Each row has a name. Each question is about the rows just above it. Places in a row count from 1.

Columns, left to right: F Q S C N E
[ 14.7  62.1 -24.6 -60.5  75.3  88.0] -> Z_333
[  2.0  39.8 -14.5 -32.8  48.7  51.4] -> Z_22
[  4.3  25.9 -56.3 -83.1 -29.9  20.4] -> Z_495
[-4.3  3.0 -2.1  2.2 -0.1 -1.0] -> Z_973
[-16.0 -29.5  58.8  85.0  31.5 -15.7] -> Z_379
tags:
[25.9] -> Z_393
[51.4] -> Z_436
[62.1] -> Z_980
[39.8] -> Z_698
Join Z_22 by its entry at place 2:	Z_698
Whose row is [  4.3  25.9 -56.3 -83.1 -29.9  20.4]?	Z_495

Columns, left to right: T D L R W
[ 19.5 -58.2 -52.3 -66.8 -39.1] : Z_587
[-44.9  31.9  41.8 -83.0  30.5] : Z_906
[ 12.7  62.4 -58.0 -41.7 -29.8] : Z_410
tags:
[-58.1] -> Z_581
[-58.0] -> Z_554
[41.8] -> Z_637
Look up the entry of Z_410 at place 3 in the table:	Z_554
Which row holds [-44.9  31.9  41.8 -83.0  30.5]?	Z_906

Columns, left to right: B A G J V X P K Y H
[ 57.8  61.7  62.9 -10.5  15.3  10.5  -5.4  -7.3  -5.0 -23.2] = Z_695
[-16.5  47.3  54.6   6.2  37.7  68.3  10.3  -5.9 -23.5  -4.9] = Z_184
[ 48.3  29.5  50.7 -28.9  -2.5 -48.5 -30.9 -41.9   8.1 -21.7] = Z_652
[-35.6 -10.6  33.6   8.8  56.0  66.5  -2.6 -29.0 -32.8  12.9] = Z_883
[ 61.6  49.5  58.8 -21.0   5.7 -23.6 -19.2 -21.2   2.3 -25.5] = Z_827
[ 11.6  47.3  54.6   6.2  37.7  68.3  10.3  -5.9 -23.5  -4.9] = Z_530
[ 39.4  61.8  61.4  -0.7  26.2  44.3   5.8  -2.0 -14.3 -15.5] = Z_868
[ 22.2   8.1  39.7 -31.3  -8.6 -57.6 -36.3 -64.2  12.7 -11.8] = Z_408
[56.0  5.7 37.7 26.2 -8.6] is in which column, read top down?	V
[ 47.3  29.5 -10.6  49.5  47.3  61.8] is in which column, read top down?	A
tags:
[13.0] -> Z_430
[12.9] -> Z_894
[61.6] -> Z_161
[-25.6] -> Z_386
[-25.5] -> Z_494
The tag of Z_827, keyed by place 10:	Z_494
Which column holds this, read top down? [-29.0 -21.2  -5.9  -2.0]	K
Where do [ 11.6  47.3  54.6   6.2  37.7  68.3  10.3  -5.9 -23.5  -4.9] appear?	Z_530
The row with [ 48.3  29.5  50.7 -28.9  -2.5 -48.5 -30.9 -41.9   8.1 -21.7] is	Z_652

Columns, left to right: dure zesag tar vomo
[42.3 80.6 -8.7  3.3] = Z_591
[  5.5 -33.4  14.5  50.5] = Z_196
[  7.1  74.8  -8.0 -33.6] = Z_850
[35.4  2.1 23.4 26.4] = Z_527
[  6.5  14.0 -24.3  13.9] = Z_955
[ -0.2 -16.8   9.9 -18.1] = Z_83
[-15.9  44.3 -17.3   5.2] = Z_34
[-43.9  23.3 -12.3  14.2] = Z_714
[ 11.7  24.6 -18.1   4.9] = Z_306
[ 71.5 -55.4   1.0   7.1] = Z_376
[-16.8  44.3] is in which column, read top down?	zesag
Table of tags by key:
[-17.3] -> Z_597
[0.9] -> Z_586
[1.0] -> Z_280
[-17.4] -> Z_177
[9.9] -> Z_861
[23.5] -> Z_578
[23.4] -> Z_629
Join Z_527 by its entry at place 3:	Z_629
Whose row is [ -0.2 -16.8   9.9 -18.1]?	Z_83
Whose row is [42.3 80.6 -8.7  3.3]?	Z_591
Whose row is [  6.5  14.0 -24.3  13.9]?	Z_955
Which column holds [ 50.5 -33.6] top down?	vomo

Columns, left to right: nis zed Gulot kider gotok vevat
[-35.8  51.4  29.7 -40.0 -11.0  35.1] -> Z_193
[ 29.7 -40.0 -11.0  35.1  -9.8 -18.1] -> Z_987
[  4.4 -64.5  14.0  63.3 -23.9 -35.8] -> Z_546
[-23.9 -35.8  51.4  29.7 -40.0 -11.0] -> Z_817
[ 63.3 -23.9 -35.8  51.4  29.7 -40.0] -> Z_414
[ 14.0  63.3 -23.9 -35.8  51.4  29.7] -> Z_445
Table of tags by key:
[-40.0] -> Z_443
[51.4] -> Z_275
[29.7] -> Z_43
[51.5] -> Z_701
Join Z_817 by its entry at place 3:	Z_275
Which column holds [ 35.1  63.3  29.7  51.4 -35.8] top down?	kider
Which column holds this, read top down? [  4.4 -23.9  63.3]	nis
The row with [ 14.0  63.3 -23.9 -35.8  51.4  29.7] is	Z_445

Columns, left to right: Suluv faz Sata Kod Kugo Bimok
[-25.5  81.5  30.8 -17.4 -15.9   5.0] -> Z_225
[-12.3  -6.6  10.2  32.9   1.5 -72.7] -> Z_805
[25.4 14.0 -5.2 16.9 37.3 28.1] -> Z_11
[26.8 50.1 21.9 26.6 31.1 16.3] -> Z_210
[-52.5 -11.4 -37.2  39.0 -28.8  -7.3] -> Z_441
[ 20.3 -30.8 -50.0  68.8 -33.1 -81.9] -> Z_488
[16.8 20.7 32.8 15.9 43.6 38.0] -> Z_174
[-22.4  26.1  12.2  13.6  10.4  -9.3] -> Z_167
[ 25.4  14.0  -5.2  16.9  37.3 -34.5] -> Z_869
[-12.3  -6.6  10.2  32.9   1.5 -41.2] -> Z_962
tags:
[26.8] -> Z_946
[-22.4] -> Z_113
[26.1] -> Z_103
[26.2] -> Z_939
[-52.5] -> Z_707
[26.7] -> Z_852
[-22.3] -> Z_778
The tag of Z_167, keyed by place 1:	Z_113
[26.8 50.1 21.9 26.6 31.1 16.3] is in which row?	Z_210
Whose row is [-25.5  81.5  30.8 -17.4 -15.9   5.0]?	Z_225
[  1.5  37.3  31.1 -28.8 -33.1  43.6  10.4  37.3   1.5] is in which column, read top down?	Kugo
Which column holds this, read top down? [ 21.9 -37.2 -50.0  32.8  12.2]	Sata
[ 25.4 -12.3] is in which column, read top down?	Suluv

Columns, left to right: Zeker gifos sada mukib gage rap minem Voti neke sares
[  2.6  26.6 -36.2 -28.7 -30.3 -12.3 -55.3  -7.7  23.0  36.6] = Z_291
[-43.0 -33.7  -4.1   3.7 -22.9  20.6  13.0   5.9   7.6   3.9] = Z_455
[-14.4 -34.9  20.5  33.4  -0.6  19.4  40.3  40.6   5.0  24.7] = Z_192
[ 11.7 -24.3 -31.0 -18.7  -8.2 -19.8 -65.3 -29.3   7.9 -15.7] = Z_881
[ -5.4  19.2 -23.5  30.6  11.5 -50.2  -3.3 -41.2 -41.2  32.1] = Z_334
[-18.3  22.4 -27.0  -5.2   0.8   4.1 -13.2 -28.0  14.2  13.6] = Z_497
[-39.3   4.0  -0.9  -1.7 -21.8  21.0  29.6   6.0  16.3   4.3] = Z_803
key -> tag
[2.6] -> Z_773
[-55.2] -> Z_726
[30.6] -> Z_680
[-5.2] -> Z_686
[-28.8] -> Z_602
[-55.3] -> Z_104
[-28.7] -> Z_598
[-5.1] -> Z_71
The tag of Z_291, keyed by place 4:	Z_598
Where do [-14.4 -34.9  20.5  33.4  -0.6  19.4  40.3  40.6   5.0  24.7] appear?	Z_192
Whose row is [  2.6  26.6 -36.2 -28.7 -30.3 -12.3 -55.3  -7.7  23.0  36.6]?	Z_291
Which column holds [-0.6 -8.2 11.5] top down?	gage

Columns, left to right: Por Fizat Fufu manal gud
[21.7 17.4 19.5 46.2 10.9] = Z_863
[  3.4  28.6 -17.5 -12.5   4.0] = Z_400
[  3.8  14.4   2.3 -16.4 -27.4] = Z_506
[  3.1  17.2  47.2 -36.6 -34.1] = Z_843
[ 28.0  60.0 -22.6  -0.8  -4.4] = Z_556
[  3.8  14.4   2.3 -16.4  -1.6] = Z_596
[21.7 17.4 19.5 46.2  6.6] = Z_123
[ 28.0  60.0 -22.6  -0.8 -27.1] = Z_694
Which column holds this, read top down? [14.4 17.2 60.0 14.4 17.4 60.0]	Fizat
[14.4 17.4 60.0] is in which column, read top down?	Fizat
Which column holds this, read top down? [ -0.8 -16.4]	manal
tags:
[47.2] -> Z_620
[-22.6] -> Z_246
[-17.4] -> Z_321
[19.4] -> Z_143
[19.5] -> Z_416
[-17.5] -> Z_164
[19.6] -> Z_692
[6.6] -> Z_130
Join Z_123 by its entry at place 3:	Z_416
Which column holds [17.4 28.6 14.4] top down?	Fizat
Whose row is [  3.8  14.4   2.3 -16.4 -27.4]?	Z_506
[-16.4 -36.6  -0.8 -16.4  46.2] is in which column, read top down?	manal

